Here is a tiny trained network, its code and every weight. The questions are about switching its units off for an input and a class, where a switched-off unit gives its printed mean instead of its output.

import numpy as np


def w(rows, s, z=0):
    codes = np.array(rows[::2]) - 128.0
    scale = np.full(codes.shape[1], s)
    scale[-1] = z or s
    return codes * scale


def norm(h):
    return h / np.sqrt((h * h).mean(-1, keepdims=True) + 1e-5)


def f(y):
    return y / 2 * (1 + np.tanh(0.7978845608 * (y + 0.044715 * y**3)))


def log_softmax(a):
    a = a - a.max(-1, keepdims=True)
    return a - np.log(np.exp(a).sum(-1, keepdims=True))


def net(x, mask):
    res = np.array(x, float).reshape(1, 6) / 4 @ E
    u = 0
    for l in range(2):
        y = f(norm(res) @ A[l][:, :-1].T + A[l][:, -1])
        res = res + np.where(mask[u : u + 4], y, B[l][:, -1]) @ B[l][:, :-1]
        u += 4
    return log_softmax(norm(res)[-1] @ U[:, :-1].T + U[:, -1])


A, B = {}, {}
E = w([
[121,171,116,103,112,150,134,145,119,134],'x0',
[231,161,151,168,134,169,135,47,146,132],'x1',
[120,156,147,114,92,140,36,134,112,120],'x2',
[136,163,137,127,162,108,123,126,65,27],'x3',
[148,128,132,66,106,63,149,68,61,161],'x4',
[137,135,2,158,148,103,88,97,148,154],'x5',
],0.0029)
A[0] = w([
[99,116,253,98,114,190,180,129,117,94,6],'0.n1',
[112,147,136,186,152,167,112,192,232,65,27],'0.n2',
[153,162,139,150,191,88,102,169,69,38,106],'0.n3',
[91,75,199,61,83,154,144,115,148,75,45],'0.n4',
],0.0042,0.0012)
B[0] = w([
[108,171,62,91,174,146,121,2,123,159,242],'0.n1',
[135,204,112,47,30,12,186,102,103,138,251],'0.n2',
[183,77,65,110,156,182,167,202,95,177,219],'0.n3',
[78,100,60,90,95,149,89,116,189,145,177],'0.n4',
],0.0058,0.0017)
A[1] = w([
[117,202,122,46,70,167,119,187,114,160,250],'1.n1',
[161,142,178,74,96,24,157,93,89,139,59],'1.n2',
[6,45,151,105,125,123,138,215,97,121,85],'1.n3',
[123,93,175,138,95,152,119,153,215,255,5],'1.n4',
],0.005,0.0012)
B[1] = w([
[176,82,136,147,123,107,131,114,146,95,252],'1.n1',
[144,126,126,205,3,35,164,217,123,83,187],'1.n2',
[198,176,136,221,141,152,139,111,137,185,214],'1.n3',
[175,137,134,74,142,201,163,149,62,82,186],'1.n4',
],0.0069,0.0033)
U = w([
[109,164,174,111,20,18,151,196,130,91,140],'0',
[162,94,111,108,119,136,122,128,127,120,175],'1',
[145,197,176,192,157,140,117,118,120,176,145],'2',
[151,109,129,68,163,191,140,193,54,118,118],'3',
[42,142,44,59,158,104,67,76,145,171,131],'4',
[123,117,175,140,105,132,86,153,128,102,142],'5',
[2,78,236,129,176,125,71,189,139,76,1],'6',
],0.0057,0.0037)

Each question gives the input, the list of numbers given to net, and the class t.
The units are the neurons (one row each of A and B). Each row of codes is followed by its name. A weight is (code - 128) times the scale printed after its matrix; where a second scale follows, it is the last column's (A, B and U).
mask holds one flag per neuron, layer by layer. A switched-off neuron (its flag False) gives its mean, the last column of its row in B, instead of its output. The means were averaged over made-up inputs and are rounded, as every weight is.
A unit's drop is (log p(t) with every unit on - log p(t) with that unit switched off) / (log p(t) with every unit on - log p(t) with every unit switched off).
The circuit of an input: a set's keep is (log p(t) with only the set's units on - log p(t) with every unit switched off) / (log p(t) with every unit on - log p(t) with every unit switched off). Starting from all 8 units, units are removed one at a time, each time the one whose removal leaves the highest keep (on an exact tie, the one counted first), for as long as the keep stays at least 0.8.
units of the circuit, in order: the units of the circuit, biggest drop first
top k neurons: the k neurons with the biggest drops, biggest first
k most important neurons of layer l: the k neurons of layer l with the biggest drops, biggest first
input [7,-3,-8,-3,1,-8], class 4: units of the circuit, in order -> (0.n1, 0.n4)
input [1,-3,1,-3,-3,-7], class 4: units of the circuit, in order -> (0.n1)
input [-7,-1,-2,-2,7,-8], class 4: top 3 neurons -> (0.n1, 0.n4, 0.n2)
input [5,-7,3,4,5,-5], class 2: units of the circuit, in order -> (1.n3, 0.n2)
input [5,1,-1,5,5,-7], class 4: top 4 neurons -> (0.n1, 0.n2, 0.n4, 1.n4)
input [3,4,-5,-3,8,-4], class 0: top 3 neurons -> (1.n2, 0.n3, 1.n3)
input [4,-6,6,-8,3,-1], class 3: top 3 neurons -> (1.n4, 0.n2, 1.n2)
input [-4,0,-8,-8,3,-5], class 3: top 2 neurons -> (1.n4, 0.n2)
input [-1,-7,5,-3,-4,7], class 2: top 4 neurons -> (1.n3, 0.n1, 0.n4, 1.n2)
input [-7,6,-1,-8,-6,-7], class 3: top 2 neurons -> (1.n4, 1.n3)
input [6,1,5,-7,-8,5], class 0: top 4 neurons -> (0.n2, 0.n3, 0.n1, 1.n3)
input [2,4,0,8,-4,5], class 3: units of the circuit, in order -> (0.n3, 1.n3)
input [-6,-4,4,-6,-8,3], class 0: top 2 neurons -> (0.n2, 0.n3)
input [1,6,6,-7,-1,-1], class 3: top neuron -> (1.n4)
input [-5,-6,-5,-1,-7,3], class 0: 2 most important neurons of layer 0 -> (0.n2, 0.n3)
input [0,6,-1,-4,6,-2], class 0: 3 most important neurons of layer 1 -> (1.n2, 1.n3, 1.n1)
input [8,-2,-4,-6,-8,2], class 0: top 2 neurons -> (0.n2, 0.n3)
input [-3,0,-1,-8,6,1], class 3: units of the circuit, in order -> (1.n4, 0.n2)
input [-4,4,0,1,4,0], class 0: 2 most important neurons of layer 1 -> (1.n2, 1.n3)
input [7,-1,-7,-5,-3,-8], class 4: 3 most important neurons of layer 0 -> (0.n1, 0.n4, 0.n3)
input [-4,1,0,1,-1,-8], class 4: 2 most important neurons of layer 0 -> (0.n1, 0.n4)
input [0,-2,0,4,2,1], class 3: 2 most important neurons of layer 0 -> (0.n3, 0.n2)
